Below are the code and all the weights of a small trained network. Each question names an input and a class and asks about switching units off, where a switched-off unit gives its printed mean instead of its output.

import numpy as np


def w(rows, s, z=0):
    codes = np.array(rows[::2]) - 128.0
    scale = np.full(codes.shape[1], s)
    scale[-1] = z or s
    return codes * scale


def f(y):
    return np.maximum(y, 0)


def log_softmax(a):
    a = a - a.max(-1, keepdims=True)
    return a - np.log(np.exp(a).sum(-1, keepdims=True))


def net(x, mask):
    res = np.array(x, float).reshape(1, 5) / 4 @ E
    y = f(res @ A[0][:, :-1].T + A[0][:, -1])
    res = res + np.where(mask, y, B[0][:, -1]) @ B[0][:, :-1]
    return log_softmax(res[-1] @ U[:, :-1].T + U[:, -1])


A, B = {}, {}
E = w([
[130,128,129,125],'x0',
[68,122,124,63],'x1',
[192,159,182,63],'x2',
[80,103,254,157],'x3',
[155,35,120,99],'x4',
],0.0088)
A[0] = w([
[192,131,142,179,254],'n1',
[76,118,168,124,138],'n2',
[30,105,66,178,91],'n3',
[106,117,164,159,64],'n4',
[81,144,139,2,153],'n5',
[105,146,28,104,119],'n6',
[133,22,108,116,121],'n7',
[94,93,188,154,54],'n8',
[155,149,189,79,98],'n9',
[83,125,166,139,87],'n10',
[175,148,95,84,46],'n11',
[74,209,114,162,107],'n12',
],0.016,0.0036)
B[0] = w([
[192,141,185,81,212],'n1',
[144,77,138,131,187],'n2',
[202,213,80,163,239],'n3',
[131,94,105,136,166],'n4',
[193,171,197,138,234],'n5',
[134,5,159,134,254],'n6',
[84,190,133,41,221],'n7',
[109,90,109,156,192],'n8',
[99,141,2,153,195],'n9',
[132,73,136,149,174],'n10',
[77,105,70,180,197],'n11',
[74,142,137,29,206],'n12',
],0.018,0.0093)
U = w([
[70,52,97,181,72],'0',
[139,185,83,187,157],'1',
[100,136,133,133,255],'2',
[3,155,126,71,79],'3',
[159,153,171,165,72],'4',
],0.012,0.0052)

Each question gives the input, the list of numbers given to net, and the class t.
The units are the neurons (one row each of A and B). Each row of codes is followed by its name. A weight is (code - 128) times the scale printed after its matrix; where a second scale follows, it is the last column's (A, B and U).
mask holds one flag per neuron, in row order. A switched-off neuron (its flag False) gives its mean, the last column of its row in B, instead of its output. The means were averaged over made-up inputs and are rounded, as every weight is.
A unit's drop is (log p(t) with every unit on - log p(t) with that unit switched off) / (log p(t) with every unit on - log p(t) with every unit switched off).
The circuit of an input: a set's keep is (log p(t) with only the set's units on - log p(t) with every unit switched off) / (log p(t) with every unit on - log p(t) with every unit switched off). Starting from all 12 units, units are removed one at a time, each time the one whose removal leaves the highest keep (on an exact tie, the one counted first), for as long as the keep stays at least 0.8.
circuit, biggest first: the units of the circuit, biggest drop first
unit that matters most: the unit with the biggest drop
top k neurons: the k neurons with the biggest drops, biggest first
drop when u is switched off: that unit's drop, to one decimal
input [-7,-4,8,-4,7], class 1: unit that matters most : n12
input [-1,8,-2,-6,-5], class 4: circuit, biggest first : (n5; n3; n6)
input [1,8,-4,-5,2], class 4: top 4 neurons : (n6; n5; n3; n9)
input [-2,0,-7,5,-5], class 1: top 3 neurons : (n3; n6; n7)
input [-2,5,7,-3,2], class 1: circuit, biggest first : (n9; n5; n11)
input [7,8,-7,-6,-1], class 4: top 4 neurons : (n3; n6; n9; n5)
input [1,-2,3,-3,8], class 3: top 2 neurons : (n7; n3)
input [-3,6,-5,5,0], class 4: top 2 neurons : (n3; n9)
input [6,-4,-7,2,6], class 1: top 2 neurons : (n3; n12)
input [4,-6,-4,-6,-1], class 0: top 2 neurons : (n6; n5)
input [6,-7,2,4,7], class 3: top 3 neurons : (n7; n3; n5)
input [-6,-1,-8,6,8], class 1: top 3 neurons : (n3; n6; n12)
input [5,2,8,6,4], class 1: top 3 neurons : (n9; n6; n5)
input [8,4,8,8,6], class 0: top 2 neurons : (n9; n3)
input [0,-7,-1,-5,-1], class 4: circuit, biggest first : (n1)
input [3,5,-2,1,3], class 4: circuit, biggest first : (n5; n9)
input [4,-6,8,2,-5], class 1: drop when n9 is switched off : 1.6
input [-2,1,-7,3,8], class 3: drop when n7 is switched off : 2.5
input [1,3,-1,1,8], class 3: drop when n7 is switched off : 0.7
input [-3,6,-3,0,-1], class 4: unit that matters most : n9
